Below are the code and all the weights of a small trained network. Each question names an input and a class and asks about switching units off, where a switched-off unit gives its printed mean instead of its output.

import numpy as np


def w(rows, s, z=0):
    codes = np.array(rows[::2]) - 128.0
    scale = np.full(codes.shape[1], s)
    scale[-1] = z or s
    return codes * scale


def f(y):
    return y / 2 * (1 + np.tanh(0.7978845608 * (y + 0.044715 * y**3)))


def log_softmax(a):
    a = a - a.max(-1, keepdims=True)
    return a - np.log(np.exp(a).sum(-1, keepdims=True))


def net(x, mask):
    res = np.array(x, float).reshape(1, 7) / 4 @ E
    y = f(res @ A[0][:, :-1].T + A[0][:, -1])
    res = res + np.where(mask, y, B[0][:, -1]) @ B[0][:, :-1]
    return log_softmax(res[-1] @ U[:, :-1].T + U[:, -1])


A, B = {}, {}
E = w([
[128,128,127],'x0',
[33,121,162],'x1',
[182,47,255],'x2',
[129,128,129],'x3',
[129,130,129],'x4',
[126,127,128],'x5',
[148,211,192],'x6',
],0.014)
A[0] = w([
[214,68,239,163],'n0',
[146,7,222,202],'n1',
[75,78,130,64],'n2',
[70,89,213,51],'n3',
[161,227,60,221],'n4',
[86,248,204,95],'n5',
[180,167,179,74],'n6',
[132,206,87,100],'n7',
[32,134,84,106],'n8',
[126,164,118,5],'n9',
[182,140,155,77],'n10',
[244,132,207,106],'n11',
[63,199,30,254],'n12',
[136,202,102,54],'n13',
[62,104,70,135],'n14',
[64,183,158,21],'n15',
[137,92,160,112],'n16',
[123,165,119,19],'n17',
[162,34,223,176],'n18',
[155,159,191,70],'n19',
[43,34,112,87],'n20',
[175,113,48,121],'n21',
[156,213,92,132],'n22',
[159,127,115,46],'n23',
[149,141,178,53],'n24',
[61,111,49,172],'n25',
[65,79,159,58],'n26',
[111,171,167,29],'n27',
],0.012,0.0089)
B[0] = w([
[126,189,224,252],'n0',
[184,139,227,255],'n1',
[151,69,209,147],'n2',
[147,72,146,171],'n3',
[106,101,47,217],'n4',
[178,72,11,189],'n5',
[105,171,112,161],'n6',
[145,160,52,170],'n7',
[53,165,186,182],'n8',
[188,88,199,126],'n9',
[107,145,80,149],'n10',
[90,184,158,212],'n11',
[46,164,85,251],'n12',
[204,174,98,153],'n13',
[64,147,173,178],'n14',
[48,63,99,144],'n15',
[151,111,187,155],'n16',
[185,90,196,128],'n17',
[180,140,228,241],'n18',
[97,183,196,158],'n19',
[126,48,176,179],'n20',
[111,99,48,163],'n21',
[139,135,53,176],'n22',
[140,81,158,124],'n23',
[107,159,202,144],'n24',
[59,175,156,199],'n25',
[159,61,206,154],'n26',
[219,68,176,133],'n27',
],0.011,0.019)
U = w([
[40,22,10,226],'0',
[24,240,176,46],'1',
[216,120,169,252],'2',
[182,49,186,2],'3',
[147,175,2,48],'4',
],0.0073,0.0091)

Each question gives the input, the list of numbers given to net, and the class t.
The units are the neurons (one row each of A and B). Each row of codes is followed by its name. A weight is (code - 128) times the scale printed after its matrix; where a second scale follows, it is the last column's (A, B and U).
mask holds one flag per neuron, in row order. A switched-off neuron (its flag False) gives its mean, the last column of its row in B, instead of its output. The means were averaged over made-up inputs and are rounded, as every weight is.
A unit's drop is (log p(t) with every unit on - log p(t) with that unit switched off) / (log p(t) with every unit on - log p(t) with every unit switched off).
The circuit of an input: a set's keep is (log p(t) with only the set's units on - log p(t) with every unit switched off) / (log p(t) with every unit on - log p(t) with every unit switched off). Starting from the 12 units with the biggest drops (on a tie, the unit counted first), units are removed one at a time, each time the one whose removal leaves the highest keep (on an exact tie, the one counted first), for as long as the keep stays at least 0.8.
units of the circuit, in order: the units of the circuit, biggest drop first
top k neurons: the k neurons with the biggest drops, biggest first
drop of u: that unit's drop, to one decimal
input [-8,-2,-3,-1,7,6,-6], class 0: units of the circuit, in order : n0
input [-2,3,7,7,-1,-8,-1], class 3: top 2 neurons : n3, n26
input [-3,-6,5,-6,-6,7,2], class 1: top 2 neurons : n11, n0
input [-6,2,7,-4,0,7,7], class 2: top 2 neurons : n12, n5
input [-4,1,1,-7,-5,8,6], class 2: top 4 neurons : n12, n5, n25, n8
input [-3,4,3,6,-4,5,7], class 2: top 2 neurons : n5, n12
input [-5,0,-7,-1,1,-4,4], class 4: top 2 neurons : n13, n7
input [-7,0,-7,3,6,-5,7], class 4: top 2 neurons : n13, n7
input [7,2,6,1,-1,4,7], class 2: top 2 neurons : n12, n5
input [5,5,1,3,-2,5,2], class 2: drop of n12 : 0.0
input [-2,-8,7,5,8,-3,5], class 1: drop of n11 : 0.1
input [2,-3,1,5,-8,1,-4], class 2: drop of n12 : 0.2
input [-5,4,1,5,1,6,-8], class 3: drop of n20 : 0.2
input [4,3,7,2,-2,-4,-7], class 3: units of the circuit, in order : n20
